Here is a tiny trained network, its code and every weight. The questions are about switching its units off for an input and a class, where a switched-off unit gives its printed mean instead of its output.

import numpy as np


def w(rows, s, z=0):
    codes = np.array(rows[::2]) - 128.0
    scale = np.full(codes.shape[1], s)
    scale[-1] = z or s
    return codes * scale


def norm(h):
    return h / np.sqrt((h * h).mean(-1, keepdims=True) + 1e-5)


def f(y):
    return y / 2 * (1 + np.tanh(0.7978845608 * (y + 0.044715 * y**3)))


def log_softmax(a):
    a = a - a.max(-1, keepdims=True)
    return a - np.log(np.exp(a).sum(-1, keepdims=True))


def net(x, mask):
    res = np.array(x, float).reshape(1, 6) / 4 @ E
    u = 0
    for l in range(4):
        y = f(norm(res) @ A[l][:, :-1].T + A[l][:, -1])
        res = res + np.where(mask[u : u + 4], y, B[l][:, -1]) @ B[l][:, :-1]
        u += 4
    return log_softmax(norm(res)[-1] @ U[:, :-1].T + U[:, -1])


A, B = {}, {}
E = w([
[2,24,138,97,140,202,147],'x0',
[20,148,139,226,172,110,224],'x1',
[129,126,130,125,132,126,129],'x2',
[131,129,127,127,128,127,131],'x3',
[129,126,127,130,126,130,127],'x4',
[144,149,228,140,112,194,136],'x5',
],0.0024)
A[0] = w([
[126,128,123,132,131,127,114,158],'0.n1',
[168,223,241,182,124,163,157,59],'0.n2',
[157,224,114,214,194,56,252,2],'0.n3',
[105,35,50,5,168,170,90,68],'0.n4',
],0.0029,0.00081)
B[0] = w([
[142,131,123,126,122,128,134,137],'0.n1',
[157,78,158,165,38,52,136,209],'0.n2',
[64,142,130,171,94,109,2,236],'0.n3',
[135,43,167,192,7,53,104,251],'0.n4',
],0.0033,0.0014)
A[1] = w([
[141,169,158,150,165,141,166,102],'1.n1',
[148,52,108,1,145,194,122,41],'1.n2',
[130,97,194,77,110,223,132,46],'1.n3',
[44,108,130,164,212,160,234,6],'1.n4',
],0.0042,0.0022)
B[1] = w([
[91,80,144,152,100,128,128,97],'1.n1',
[49,167,142,252,129,81,76,205],'1.n2',
[81,193,109,104,175,165,55,193],'1.n3',
[236,131,129,68,115,153,171,253],'1.n4',
],0.0041,0.0012)
A[2] = w([
[195,128,126,88,110,129,115,95],'2.n1',
[254,170,121,90,96,97,68,254],'2.n2',
[115,120,142,139,131,123,133,174],'2.n3',
[159,158,186,121,134,151,119,157],'2.n4',
],0.0042,0.00059)
B[2] = w([
[34,111,131,153,142,147,185,152],'2.n1',
[34,57,135,118,172,199,254,253],'2.n2',
[183,127,131,121,108,118,130,135],'2.n3',
[146,141,163,137,119,187,141,147],'2.n4',
],0.0035)
A[3] = w([
[127,94,73,135,149,79,231,42],'3.n1',
[68,114,161,172,115,159,99,174],'3.n2',
[121,179,22,154,172,53,56,9],'3.n3',
[83,83,3,54,177,138,180,33],'3.n4',
],0.0045,0.0014)
B[3] = w([
[139,148,117,60,178,160,42,220],'3.n1',
[217,175,97,84,134,120,132,210],'3.n2',
[24,84,117,149,164,253,171,156],'3.n3',
[234,188,125,144,160,12,133,252],'3.n4',
],0.0046,0.0025)
U = w([
[191,139,75,78,208,47,152,253],'0',
[151,128,181,95,129,208,221,184],'1',
[20,152,73,189,181,156,117,77],'2',
[146,186,182,213,64,62,130,59],'3',
[114,30,86,116,48,66,68,92],'4',
[111,155,161,87,98,186,2,20],'5',
],0.011,0.0013)

Each question gives the input, the list of numbers given to net, and the class t.
The units are the neurons (one row each of A and B). Each row of codes is followed by its name. A weight is (code - 128) times the scale printed after its matrix; where a second scale follows, it is the last column's (A, B and U).
mask holds one flag per neuron, layer by layer. A switched-off neuron (its flag False) gives its mean, the last column of its row in B, instead of its output. The means were averaged over made-up inputs and are rounded, as every weight is.
A unit's drop is (log p(t) with every unit on - log p(t) with that unit switched off) / (log p(t) with every unit on - log p(t) with every unit switched off).
The circuit of an input: a set's keep is (log p(t) with only the set's units on - log p(t) with every unit switched off) / (log p(t) with every unit on - log p(t) with every unit switched off). Starting from the 12 units with the biggest drops (on a tie, the unit counted first), units are removed one at a time, each time the one whose removal leaves the highest keep (on an exact tie, the one counted first), for as long as the keep stays at least 0.8.
circuit, biggest first: the units of the circuit, biggest drop first
k most important neurons: the k neurons with the biggest drops, biggest first
top k neurons in layer l: the k neurons of layer l with the biggest drops, biggest first
drop when u is switched off: that unit's drop, to one decimal
input [5,0,4,1,3,4], class 5: circuit, biggest first => [2.n2]
input [-8,0,-4,5,-5,5], class 1: 2 most important neurons => [2.n2, 1.n2]
input [-7,1,-2,4,2,-3], class 2: 4 most important neurons => [0.n3, 1.n4, 3.n3, 3.n2]
input [-3,1,5,-5,6,-2], class 2: circuit, biggest first => [0.n3, 3.n3]
input [-1,2,-7,5,8,-2], class 2: circuit, biggest first => [0.n3, 3.n3]
input [5,1,-3,-3,0,-5], class 0: 3 most important neurons => [3.n4, 0.n3, 0.n2]
input [3,0,-5,-2,-7,-4], class 4: 2 most important neurons => [0.n4, 2.n2]
input [0,1,-2,-8,0,-3], class 2: circuit, biggest first => [2.n2, 3.n3]
input [8,-1,7,-7,0,1], class 5: 2 most important neurons => [1.n3, 2.n2]
input [0,-5,-8,7,-4,3], class 1: 2 most important neurons => [2.n2, 3.n1]
input [8,0,5,-4,1,4], class 5: 3 most important neurons => [2.n2, 1.n3, 1.n2]
input [-4,6,4,2,3,-6], class 2: circuit, biggest first => [3.n3, 0.n3]
input [6,1,8,-8,-8,-5], class 0: 2 most important neurons => [3.n4, 0.n3]
input [-3,-6,7,-7,7,4], class 1: circuit, biggest first => [2.n2]
input [-7,5,-7,2,7,-2], class 2: drop when 0.n4 is switched off => 0.1
input [4,6,-6,-7,-4,2], class 1: drop when 2.n2 is switched off => 0.0
input [-3,4,-1,2,3,-6], class 2: drop when 3.n3 is switched off => 0.4
input [5,-1,2,-8,-8,8], class 5: drop when 1.n2 is switched off => 0.1
input [-4,-6,-4,-7,-4,2], class 1: top 2 neurons in layer 2 => [2.n2, 2.n4]
input [-2,1,-3,7,4,-6], class 2: circuit, biggest first => [3.n3]
input [7,-1,-2,6,8,8], class 5: top 2 neurons in layer 2 => [2.n2, 2.n1]
